a =
[[122 120 119 120 120 119 122 135 122 120 130 122 152 119 119 120]
 [126 137 138 125 136 137 126 128 126 138 129 126 140 106 137 136]
 [120 126 126 117 126 126 120 147 120 125 119 120 110 110 126 126]]
a[0,0] -> 122
a[0,-9] -> 135
a[-3,-12] -> 120
a[:, -5] -> [122, 126, 120]
a[2,6] -> 120
a[0,-15] -> 120
a[0,13] -> 119
a[:, -2] -> [119, 137, 126]
a[2] -> [120, 126, 126, 117, 126, 126, 120, 147, 120, 125, 119, 120, 110, 110, 126, 126]
a[0,-11] -> 119
a[1] -> [126, 137, 138, 125, 136, 137, 126, 128, 126, 138, 129, 126, 140, 106, 137, 136]
a[-3,-8] -> 122
a[-2,15] -> 136
a[:, 0] -> [122, 126, 120]
a[2,-4] -> 110
a[:, -9] -> [135, 128, 147]
a[-3,9] -> 120

B = [102 139 139 143 118 133 126]
B[0] -> 102
B[5] -> 133
B[3] -> 143
B[1] -> 139

data = 109,135,152,106,121,112,143,150
data[0] = 109
data[-7] = 135

X =
[[146, 121, 152, 123, 107, 119, 130, 103, 134, 133, 133],
 [152, 136, 101, 128, 146, 111, 104, 105, 144, 125, 144],
 [134, 130, 102, 124, 123, 130, 119, 147, 122, 101, 116],
 [123, 143, 151, 127, 128, 134, 141, 144, 128, 147, 114],
 [135, 118, 108, 125, 132, 101, 104, 140, 148, 147, 121],
 [147, 136, 145, 151, 126, 108, 153, 144, 108, 147, 117],
 [150, 109, 145, 124, 133, 109, 132, 138, 104, 113, 148],
 [117, 108, 124, 116, 128, 104, 135, 121, 130, 114, 118]]
X[0,0]: 146
X[4,0]: 135
X[3,2]: 151
X[7,6]: 135
X[6,7]: 138
X[2,9]: 101
X[3,4]: 128
X[5,7]: 144
X[:, 4]: [107, 146, 123, 128, 132, 126, 133, 128]
X[3,3]: 127
X[6,1]: 109
X[7]: [117, 108, 124, 116, 128, 104, 135, 121, 130, 114, 118]
X[5,1]: 136
X[5,9]: 147
X[3,0]: 123
X[2,4]: 123
X[1,6]: 104
X[4]: [135, 118, 108, 125, 132, 101, 104, 140, 148, 147, 121]
X[0,2]: 152
X[5]: [147, 136, 145, 151, 126, 108, 153, 144, 108, 147, 117]
X[6,0]: 150
X[1,0]: 152
X[5,2]: 145
X[1,4]: 146
X[2]: [134, 130, 102, 124, 123, 130, 119, 147, 122, 101, 116]
X[0,8]: 134
X[:, 7]: [103, 105, 147, 144, 140, 144, 138, 121]
X[2,1]: 130
X[1,8]: 144
X[7,9]: 114
X[0]: [146, 121, 152, 123, 107, 119, 130, 103, 134, 133, 133]
X[3,6]: 141
X[4,10]: 121
X[6,3]: 124
X[1,9]: 125

arr =
[[133 120 122 134 126 133]
 [116 126 124 119 130 118]
 [127 125 122 127 126 128]
 [133 123 122 131 126 133]
 [120 122 122 124 130 122]
 [118 121 128 122 134 118]
 [129 135 122 128 122 127]
 [128 127 124 126 127 128]
 [115 131 127 118 130 113]
 [138 123 120 137 122 137]
 [118 122 131 119 135 118]
 [138 123 123 133 124 138]
 [116 121 122 122 132 119]
 [106 128 124 113 133 107]
 [130 125 124 127 127 129]
 [115 120 122 122 132 118]]
Indices start at 0.
(0, 0) = 133
(10, 4) = 135
(7, 0) = 128
(15, 3) = 122
(5, 3) = 122
(5, 5) = 118
(1, 0) = 116
(3, 0) = 133
(9, 1) = 123
(9, 5) = 137
(7, 2) = 124
(13, 4) = 133
(9, 3) = 137
(9, 0) = 138
(1, 4) = 130
(12, 2) = 122
(2, 2) = 122
(11, 1) = 123
(5, 1) = 121
(8, 1) = 131
(11, 0) = 138
(6, 5) = 127
(2, 0) = 127
(14, 2) = 124
(0, 1) = 120
(4, 2) = 122
(0, 5) = 133
(6, 3) = 128
(11, 2) = 123
(15, 1) = 120
(7, 1) = 127
(13, 0) = 106

x =
[[135 105 146 131 133 126]
 [127 122 113 119 145 147]]
Rows and columns are counted from 0.
(0, 0) = 135
(0, 1) = 105
(1, 1) = 122
(0, 4) = 133
(1, 2) = 113

M =
array([127, 141, 138, 134, 102, 129, 125, 136, 144, 126, 123, 129, 114,
       126, 122])
M[0] -> 127
M[8] -> 144
M[5] -> 129
M[2] -> 138
M[1] -> 141
M[9] -> 126
M[14] -> 122

W =
[[125 130 131 128 130 123 131 127 121 117 132 135 125 129]
 [122 118 127 137 129 131 125 132 123 134 118 119 130 132]
 [128 127 132 125 122 127 127 127 133 121 128 125 126 133]
 [134 139 136 117 131 131 136 119 129 140 141 131 129 113]
 [129 142 128 126 132 126 129 124 114 136 130 134 128 134]
 [127 125 135 129 127 127 122 129 141 128 132 123 129 118]
 [122 124 124 143 127 126 118 131 126 129 133 129 132 120]
 [125 115 133 133 125 138 127 133 149 123 125 130 132 133]
 [126 120 124 126 126 138 138 125 123 131 127 127 125 122]
 [123 130 135 136 130 126 118 129 131 135 131 126 132 125]
 [131 132 128 127 133 124 130 128 124 129 129 131 130 127]]
Indices start at 0.
(0, 0) = 125
(5, 0) = 127
(2, 5) = 127
(4, 13) = 134
(1, 13) = 132
(0, 1) = 130
(3, 7) = 119
(0, 6) = 131
(3, 4) = 131
(3, 9) = 140
(9, 0) = 123
(1, 7) = 132
(3, 8) = 129
(7, 7) = 133
(1, 0) = 122
(9, 8) = 131
(9, 12) = 132
(8, 9) = 131
(0, 13) = 129
(5, 4) = 127
(7, 5) = 138
(6, 6) = 118
(1, 4) = 129
(5, 11) = 123
(6, 3) = 143
(1, 5) = 131
(4, 3) = 126
(7, 9) = 123
(7, 1) = 115
(10, 9) = 129
(2, 3) = 125
(4, 11) = 134
(0, 12) = 125
(7, 13) = 133
(10, 0) = 131

A =
[[110 116 119 120 133 115 131]
 [146 112 123 141 126 145 115]
 [141 119 121 135 125 141 116]
 [139 112 132 128 134 138 120]
 [110 139 119 115 124 108 137]
 [102 125 130 107 139 102 142]
 [126 126 119 125 125 127 125]]
A[0][0] = 110
A[5][5] = 102
A[:, 0] = [110, 146, 141, 139, 110, 102, 126]
A[4][3] = 115
A[2][4] = 125
A[3][0] = 139
A[0][2] = 119
A[3][1] = 112
A[5][2] = 130
A[6][5] = 127
A[5][1] = 125
A[1][6] = 115
A[2] = [141, 119, 121, 135, 125, 141, 116]
A[:, 1] = [116, 112, 119, 112, 139, 125, 126]

grid =
[[126 125 124 107 128 123 126 131 129 132 129 127 123 133 126 127]
 [125 131 130 135 121 123 129 129 129 128 132 130 130 125 129 127]
 [127 126 127 123 132 128 129 122 126 125 130 128 127 134 134 131]
 [126 125 131 123 118 139 124 125 128 125 134 127 124 120 120 129]
 [132 135 129 141 134 136 130 127 126 136 117 128 124 121 123 128]
 [116 126 129 126 133 125 126 124 131 130 124 127 125 123 135 129]
 [130 130 128 143 137 128 133 132 131 122 123 130 130 130 124 127]
 [128 128 128 135 124 123 120 127 127 132 123 127 124 136 122 127]
 [130 127 132 113 124 126 125 129 131 120 128 129 128 132 125 127]
 [126 128 127 138 140 125 125 128 127 130 131 130 129 127 133 131]]
Rows and columns are counted from 0.
(0, 0) => 126
(0, 7) => 131
(5, 6) => 126
(9, 15) => 131
(2, 3) => 123
(3, 4) => 118
(9, 0) => 126
(7, 14) => 122
(4, 14) => 123
(5, 11) => 127
(7, 2) => 128
(1, 8) => 129
(4, 12) => 124
(7, 3) => 135
(6, 10) => 123
(3, 12) => 124
(3, 10) => 134
(4, 9) => 136
(1, 15) => 127
(8, 9) => 120
(3, 1) => 125
(6, 14) => 124
(5, 1) => 126
(9, 4) => 140
(0, 6) => 126
(8, 10) => 128
(2, 14) => 134
(7, 4) => 124
(8, 11) => 129
(0, 2) => 124
(2, 12) => 127
(0, 11) => 127
(5, 5) => 125
(5, 4) => 133
(3, 2) => 131
(5, 12) => 125

m =
[[145 105 105 105 140]
 [139 138 128 128 137]
 [102 124 124 126 157]]
m[0,0] = 145
m[2,3] = 126
m[0,2] = 105
m[1,2] = 128
m[:, 1] = [105, 138, 124]
m[2] = [102, 124, 124, 126, 157]
